Where the symbols take the elements:
§: JC->FS, BH->BP, SB->RD, QD->MG, RG->SL, ZB->DJ, HB->NG, QJ->HH, DR->JL, RD->FZ, MN->RJ, TD->JF, ZL->QH, LP->ZC, QF->DQ, DC->BG, PB->ZD, DQ->RR, NG->MN, MG->PR, FT->MF, NS->FB, RZ->HS, CR->JC, FB->DC, TG->DR, DH->QD, RJ->RG, HH->HC, BQ->FT, MS->BT, NM->NS, HJ->QJ, FZ->QG, ZC->SB, HS->TG, CZ->CR, QG->BQ, ZD->ZB, HC->NR, BG->GP, LL->CZ, PR->MS, JF->RZ, FS->ZL, QH->BH, QZ->LL, JL->DH, MC->HJ, RR->TD, DJ->LP, MF->QZ, BP->NM, GP->HB, BT->MC, SL->QF, NR->PB
*: JC->NS, BH->GP, SB->QZ, QD->QJ, RG->RZ, ZB->QG, HB->DQ, QJ->DJ, DR->BT, RD->LL, MN->TD, TD->DH, ZL->DC, LP->FT, QF->TG, DC->RG, PB->RD, DQ->DR, NG->RR, MG->HH, FT->FS, NS->MN, RZ->MG, CR->NM, FB->RJ, TG->MS, DH->HJ, RJ->JF, HH->LP, BQ->JC, MS->NR, NM->NG, HJ->ZB, FZ->CZ, ZC->MF, HS->PR, CZ->BP, QG->CR, ZD->FZ, HC->ZC, BG->SL, LL->BH, PR->HC, JF->QD, FS->FB, QH->BG, QZ->QH, JL->MC, MC->ZD, RR->JL, DJ->BQ, MF->ZL, BP->HB, GP->QF, BT->PB, SL->HS, NR->SB
@: JC->MF, BH->CR, SB->ZD, QD->HS, RG->GP, ZB->HH, HB->NS, QJ->PR, DR->TD, RD->ZB, MN->DC, TD->RG, ZL->LL, LP->NR, QF->NG, DC->BH, PB->HJ, DQ->MN, NG->FB, MG->TG, FT->SB, NS->ZL, RZ->QF, CR->FT, FB->QH, TG->RR, DH->RZ, RJ->BG, HH->MS, BQ->ZC, MS->JL, NM->FS, HJ->MG, FZ->DJ, ZC->PB, HS->DQ, CZ->BQ, QG->LP, ZD->QJ, HC->BT, BG->BP, LL->QG, PR->DR, JF->SL, FS->QZ, QH->CZ, QZ->FZ, JL->JF, MC->QD, RR->RJ, DJ->HC, MF->RD, BP->JC, GP->NM, BT->DH, SL->HB, NR->MC
!: JC->NM, BH->BG, SB->MF, QD->HJ, RG->JF, ZB->FZ, HB->QF, QJ->ZB, DR->MS, RD->QZ, MN->RR, TD->JL, ZL->FB, LP->BQ, QF->HS, DC->RJ, PB->SB, DQ->TG, NG->DQ, MG->QJ, FT->JC, NS->NG, RZ->QD, CR->BP, FB->MN, TG->PR, DH->MC, RJ->TD, HH->DJ, BQ->CR, MS->HC, NM->HB, HJ->ZD, FZ->LL, ZC->FT, HS->MG, CZ->BH, QG->CZ, ZD->RD, HC->LP, BG->RG, LL->QH, PR->HH, JF->DH, FS->NS, QH->DC, QZ->ZL, JL->BT, MC->PB, RR->DR, DJ->QG, MF->FS, BP->GP, GP->SL, BT->NR, SL->RZ, NR->ZC
^: JC->BP, BH->DC, SB->FT, QD->MC, RG->TD, ZB->RD, HB->SL, QJ->ZD, DR->PR, RD->MF, MN->DQ, TD->DR, ZL->NS, LP->QG, QF->RZ, DC->MN, PB->ZC, DQ->HS, NG->QF, MG->HJ, FT->CR, NS->HB, RZ->DH, CR->BH, FB->NG, TG->MG, DH->BT, RJ->RR, HH->ZB, BQ->CZ, MS->HH, NM->GP, HJ->PB, FZ->QZ, ZC->BQ, HS->QD, CZ->QH, QG->LL, ZD->SB, HC->DJ, BG->RJ, LL->ZL, PR->QJ, JF->JL, FS->NM, QH->FB, QZ->FS, JL->MS, MC->NR, RR->TG, DJ->FZ, MF->JC, BP->BG, GP->RG, BT->HC, SL->JF, NR->LP
%: JC->ZL, BH->NM, SB->FZ, QD->PR, RG->QF, ZB->LP, HB->MN, QJ->HC, DR->DH, RD->QG, MN->RG, TD->RZ, ZL->BH, LP->SB, QF->RR, DC->GP, PB->ZB, DQ->TD, NG->RJ, MG->MS, FT->QZ, NS->DC, RZ->TG, CR->FS, FB->BG, TG->JL, DH->MG, RJ->SL, HH->NR, BQ->MF, MS->MC, NM->FB, HJ->HH, FZ->BQ, ZC->RD, HS->DR, CZ->JC, QG->FT, ZD->DJ, HC->PB, BG->HB, LL->CR, PR->BT, JF->HS, FS->QH, QH->BP, QZ->CZ, JL->QD, MC->QJ, RR->JF, DJ->ZC, MF->LL, BP->NS, GP->NG, BT->HJ, SL->DQ, NR->ZD

The rows follow the links: the fewer symbols apart two elements are, the more alike their rows tend to be.

Each row is also shifted at random along 3 hidden directions that mean nothing.

Some elements, each with a row of numbers:
HS
-125   -16    24    32    77   -84    69     3    12   -81   -21    -3    49    11   -54   -13   -27    -6   -66   -21   -32    80   -44     2   -64   -59     2   -92   -32    64   -37     2    13    22    40
RD
  26    23    -7   -78   -33    36   -47    18   -29    80    10    -4   -77   -50    31    32    45   -15    84    40    -6   -18    74   -13    62    62   -14   100    17  -112    50   -22    13    -7   -50
RZ
 -25     2    20    40    64   -76    74    -6    -9   -73   -22     5    -5    28   -37   -17     2   -58   -23    50   -37    70   -52    39   -56   -41   -18   -94    -7    74     0    -2    44    46    40
MC
  65   -20    37   -59    91   -90    33    41    14   -34   -13   -11    55   -64   -57    35   -34    65   -50  -108   -35   109    36   -79   -19   -25    24     2   -63   -72   -41   -15   -14   -23    -5
ZL
  68   -37   -27    40   -85    91   -71   -11    67    35    18    11    52    22    43    -1   -29   155    12  -124    70  -109     1   -55    28    22    73    43     3    24   -20    34   -91   -86   -15
DR
  -7    -1    28    18    83   -92    72    16     3   -67   -31    13   -41     0   -37     7    23    -6    37    25   -52    93   -22     2   -48   -20    15   -72   -19    37    26    -8    32    26    21
ZD
  18    10    14   -94    30   -28   -13    34   -21    36    -1   -11   -29   -72   -10    41    19     2    29   -14   -27    55    73   -46    35    30    -9    68   -20  -119    16   -26     8    -4   -37
JF
   4   -11    20    54    61   -68    66    -1    20   -75   -25    11    -7    30   -32   -13     2     6     6     9   -30    58   -49    14   -57   -34    21   -92   -13    87     6    11    15    16    36
NS
  33    -8   -30    75   -75    75   -33   -32    29    16     8    19   -15    66    42   -29     6    35    41    11    49  -101   -40    28     6    16    25   -12    38    86    17    29   -29   -22     6
BH
  81     7   -33    53   -92    91   -48   -25    20    47     5    25   -86    53    67   -16    47    28   121    57    41  -111   -12    29    34    56    27    24    55    50    69    19   -15   -23   -12
DJ
 -55     8     8   -91    15    -7   -26    30   -23    44    11   -19     8   -72    -6    35     0     5    -8   -35   -13    33    70   -49    39    21   -13    81   -18  -123   -10   -22    -4   -15   -38
NG
 -13    -2   -15    88   -29    26    14   -47    -1   -36     7     3    50    76     5   -51   -28   -65   -72    45    23   -50   -85    68   -40   -44   -26   -78    27   123   -34    21    12    32    47
FT
  91    12   -22   -48   -68    72   -67     1   -15    83    21    -4   -25   -28    43    13    15    -1    36    11    25   -65    53   -10    64    49    -8    93    22   -83    16    -7   -13   -16   -40
DC
  18    -4   -28    81   -64    65   -16   -45     4    -8    17    -3    54    74    26   -49   -28   -43   -71    28    46   -88   -67    59   -16   -26   -22   -41    31   102   -34    25    -7    13    31
QF
 114     2     5    78    21   -27    51   -19    12   -56   -19    21   -39    61    -5   -28    23   -31    32    66   -13    11   -68    54   -47   -21     5   -93    20   116    31    16    30    32    38
BG
 -46   -13   -23    91   -53    49    -8   -34    34   -12     2    16     5    73    29   -35    -8    31    15     4    39   -77   -58    30   -16    -4    26   -45    28   109     4    29   -24   -14    23
MF
 -91     6   -25   -37   -71    79   -69    -3    -7    74    27    -9    14   -19    37    10    -5    14    -1   -20    36   -70    45   -16    57    36    -7    86    14   -62    -9    -3   -28   -26   -30
RG
-105   -13    -3    87     3    -8    36   -29    17   -62    -4     5    52    66   -15   -43   -30   -20   -63     5    13   -11   -79    43   -55   -53    -2   -95     6   126   -33    20     1    16    48

Complete each set of four: the symbols that take the first to the second take the third to the fourth, perhaps in another order.
Answer with the element's name.
A  -34    -6    11    69    41   -53    61    -9    14   -68   -24    16   -27    47   -20   -21    17   -12    23    41   -23    35   -60    34   -55   -26    14   -93     2   103    22     9    24    23    35
B  -53    22    29   -65    80   -86    48    28   -43   -15   -18    -7   -51   -51   -38    25    31   -79    18    64   -62   106    30     5   -10    -2   -37     0   -17   -66    26   -34    59    44    -7
C   67     7    32   -27    91   -98    64    28   -10   -49   -27     3   -39   -33   -45    21    20   -19    25    19   -57   108     9   -12   -30   -12    -5   -39   -26   -21    24   -17    37    24     9
D LP

A   14     8     3   -91     1     5   -33    26   -25    50    13   -19    17   -71    -4    34    -9    -2   -22   -38    -6    18    68   -44    43    23   -18    84   -19  -123   -15   -23    -3   -12   -37
B   44     1   -30   -12   -86    95   -72   -22   -12    67    36   -16    63     2    38   -13   -35   -15   -69   -22    54   -98    15     8    44     8   -27    66    19   -27   -41     5   -29   -15   -16
C   27     3    31    -7    87   -98    69    20    -9   -56   -29     8   -49   -13   -43    15    26   -20    38    35   -59   102    -7     0   -40   -16     3   -56   -19     7    31   -14    40    26    13
D NR

A  -86     8    26    12    84   -88    72     5   -20   -70   -23    -3    -2     3   -47    -7     0   -67   -34    45   -49    94   -31    30   -53   -43   -24   -80   -16    40    -6   -11    52    50    31
B   85     3    34   -60    85   -87    38    35   -14   -24   -15    -6    -8   -58   -47    31     3    -1    -4   -18   -50   106    37   -39   -11    -7    -4    -1   -40   -70    -1   -25    26    12   -10
C   28     3    -8    90   -13     3    32   -31     6   -43    -7    16   -13    74     5   -37     5   -40     2    64     4   -27   -77    66   -43   -24    -5   -86    24   124    11    18    21    30    37
D RZ

A  -78   -20   -28    -5   -82    93   -78    -9    23    56    29    -9    75    -2    35    -4   -44    68   -48   -89    59   -94    22   -36    42    12    20    70     0   -28   -46    12   -61   -54   -20
B   12   -22   -20    93   -45    40    -5   -28    47   -26     0    19    17    69    21   -33   -12    62    11   -22    39   -67   -60    15   -22   -12    44   -52    18   113     1    31   -34   -26    26
C   69   -26     5    89    18   -23    37   -15    48   -71   -14    19    23    56   -12   -25   -15    59    -6   -35     7     1   -65     3   -52   -36    43   -90    -6   117   -10    27   -25   -13    37
D MG

A   35   -30    16    72    49   -55    52    -6    46   -85   -18     9    60    36   -36   -21   -39    64   -49   -70    -3    40   -64   -13   -62   -57    42   -98   -29    98   -38    22   -24   -11    45
B  -55   -17    36    -6    97  -101    64    30    24   -73   -23     1    23   -23   -55    16   -16    49   -23   -63   -41   106    -7   -43   -50   -36    26   -58   -47    11   -19    -1    -4    -5    20
C   91    -7    33   -71    77   -77    24    44     7   -11   -14    -5    -3   -71   -37    43     3    55    11   -65   -43    98    53   -71     2     5    22    26   -48   -93     0   -20    -7   -19   -23
D LP

A   25     2    35   -45    89   -97    54    35    -5   -38   -23     0   -32   -46   -46    31    16     6    25    -9   -55   115    27   -30   -20    -7     6   -20   -36   -45    18   -19    25     8    -4
B   -4    17    16   -94    41   -36     0    35   -31    30    -5    -8   -56   -73   -12    42    32   -19    48    20   -39    64    70   -28    32    29   -15    62   -14  -118    30   -29    27     7   -35
C   37    27   -16   -78   -43    52   -51     0   -55    79    25   -18   -16   -40    24    13    10   -83   -10    53     8   -35    56    12    61    35   -56    94    19  -106     4   -23    21    19   -38
D CR

A   -3    -6    34   -15    97   -98    65    29     7   -57   -26     3    -9   -29   -49    19     3    23     4   -25   -51   109    -1   -31   -40   -23    18   -49   -37    -5     4    -8    17     9    10
B  -42    -3    16   -89    35   -32   -14    37    -6    27     0   -11     4   -80   -17    42    -2    43     7   -65   -23    54    73   -68    30    18    10    68   -36  -122    -5   -21   -14   -27   -34
C  106     6    26   -84    59   -58    12    39   -15    10   -10    -9   -18   -72   -26    39    11     7    18   -24   -41    80    61   -49    17    15     0    43   -31  -110     9   -28    12    -5   -25
D BQ

A   60   -29    -7    91   -11    15    17   -33    35   -58    12    -8   141    62   -16   -48   -80    21  -146   -75    39   -35   -85    17   -55   -72     7   -89   -14   125   -93    30   -37    -8    52
B  -24     8    32   -56    91   -85    48    25   -32   -34    -7   -19    30   -52   -55    18   -16   -57   -69    -1   -49   111    18   -12   -22   -35   -38   -15   -38   -60   -31   -24    39    32     7
C   25    24    18   -91    47   -44     9    29   -46    25    -4   -12   -51   -69   -18    36    28   -56    25    42   -44    73    64   -13    24    21   -35    49   -10  -113    25   -32    42    25   -26
D FS

A  -56     7   -36    10   -92    98   -64   -26    -7    63    26     0    -1    22    50   -14     3   -14     7    24    46  -106     3    24    40    28   -14    52    40    -1     0    10   -16   -12   -15
B   25   -32   -26    87   -64    67   -28   -21    65    -5     2    20    27    61    34   -21   -18   120    23   -72    55   -91   -39   -15    -4     4    69   -22    11    93    -4    37   -67   -57    10
C   63   -10    28    25    82   -84    68     5     5   -75   -23    -1    34     9   -50    -4   -20   -15   -53   -10   -35    87   -37     5   -58   -49     1   -85   -32    48   -27     0    21    25    37
D BT

A  -18    -5    31    -1    90   -93    69     7    -9   -75   -11   -16    65   -11   -65    -7   -38   -40  -101   -17   -38   100   -29     3   -57   -65   -23   -74   -41    23   -55    -6    28    32    37
B   16    -4    34   -17    96   -98    66    26    -1   -62   -23    -1    -7   -26   -50    14     6    -5    -6    -8   -52   108    -4   -17   -39   -26     3   -50   -34    -5     1   -13    28    21    15
C   34   -10   -32     3   -89    97   -75   -15    10    56    32   -11    66     9    39   -11   -35    34   -52   -57    62  -102    14   -13    39    11     3    59    13   -16   -39    14   -48   -38   -15
D FS

A  -49    -8   -18    94   -35    31     9   -26    37   -20   -13    30   -67    74    28   -27    36    39    99    44    17   -60   -56    36   -17    16    42   -58    35   119    61    28    -9   -11    16
B  -60   -19    -9    98   -14     7    22   -19    51   -41   -17    31   -47    67    18   -23    24    68    83     7    15   -35   -59    15   -31     1    57   -70    19   124    45    30   -19   -21    24
C -190    14    -8   -82   -20    23   -43    24   -17    67     4    -4   -65   -60    22    38    36    16    82     8    -8    -3    77   -35    56    59     0    97     5  -114    44   -20    -2   -18   -50
D FZ

A  -94    -4    30    12    85   -94    73    14     3   -73   -29     3   -11    -1   -47     4     7    -9    -2    10   -47    94   -26    -2   -53   -34     9   -75   -25    34     6    -5    26    23    25
B  -69     0    22   -88    55   -46     2    34   -21     6     4   -25    48   -75   -38    31   -25    -5   -67   -58   -27    76    57   -52    13   -12   -22    47   -46  -113   -45   -25     1     0   -17
C   24    -4     9    76    33   -39    56   -16    13   -65   -18    15   -17    52   -18   -23     6   -17    10    37   -14    24   -66    37   -53   -31     9   -97     6   109    11    12    18    24    40
D MS

A  -10    -4   -26   -31   -77    87   -74   -14   -15    64    40   -27   102   -16    27   -10   -55   -13  -113   -54    53   -83    24    -9    46    -5   -34    75     2   -52   -75     3   -35   -20   -16
B  -30     5   -32   -12   -86    99   -71   -18    -8    67    33    -9    32     5    43   -10   -17    -5   -26    -7    49   -95    18     6    47    22   -15    68    24   -28   -21     7   -27   -17   -18
C  141     4   -30    67   -83    83   -37   -38     9    27    13    11   -15    63    49   -37     9   -11    24    45    43  -109   -39    50    12    15    -3    -2    47    74    18    20   -12    -2     8
D FB

A  -28    18   -22   -58   -59    64   -63    -1   -31    77    22   -12   -16   -32    32    16    12   -25    14    18    19   -52    54    -3    58    41   -26    93    20   -89     8   -15    -3    -5   -39
B   48    -7   -28    79   -71    71   -26   -37    24     8     9    13     6    67    40   -35    -5    16    11    14    43   -95   -51    36    -5     3    17   -26    34    93     4    26   -26   -11    17
C   82     8   -35    20   -97   102   -61   -32   -12    60    27    -4    11    31    51   -22    -6   -30   -10    30    52  -112    -6    35    37    23   -24    43    43    11    -7    11   -13    -2   -10
D RG

A   84   -14    37   -56    90   -87    34    41    12   -33   -13   -12    31   -65   -51    36   -18    58   -26   -86   -42   106    38   -73   -15   -18    20     0   -57   -70   -25   -16   -10   -18    -7
B   33     3     3   -89     5     4   -34    26   -14    47    13   -20    29   -70    -6    35   -16    21   -30   -60    -4    18    70   -55    41    19    -6    87   -24  -125   -23   -21   -15   -24   -38
C   17    11    29   -68    77   -80    37    35   -24   -14   -15   -12   -18   -59   -42    34    11   -22     1     1   -50   100    40   -26    -5    -4   -14    12   -32   -83     6   -27    32    19   -12
D ZC

A -117     4    32   -21    95   -94    69    12   -32   -63    -9   -23    67   -21   -67    -2   -34   -84  -118     7   -45   108   -18    14   -50   -67   -48   -60   -39    -3   -58   -19    46    51    32
B   -8    40    18   -96    56   -51    22    18   -76    20     1   -27   -31   -59   -27    21    18  -143   -26    93   -51    81    48    26    13     4   -83    36    -5  -103     6   -40    74    62   -15
C  -88    16   -39    40   -96    95   -49   -31    -4    52    14    15   -63    50    61   -21    36   -23    76    75    38  -111   -13    49    34    44    -6    28    58    38    51    15     0    -1   -11
D HB

A  -31    -4     7   -86     7     2   -38    38     5    49     3    -6   -13   -73     2    47     8    70    40   -71    -6    21    84   -74    46    36    25    90   -25  -127    10   -14   -28   -41   -49
B -127     5   -23   -47   -62    72   -70     1   -12    71    25   -10    13   -27    36    12    -7    12    -4   -22    32   -61    49   -21    56    32   -12    89     8   -76   -10    -5   -25   -25   -34
C   28     7     2   -88    -7    16   -41    17   -30    55    20   -25    42   -65     2    26   -19   -17   -55   -36     5     7    65   -35    43    14   -32    86   -18  -121   -33   -22    -8    -7   -30
D MF

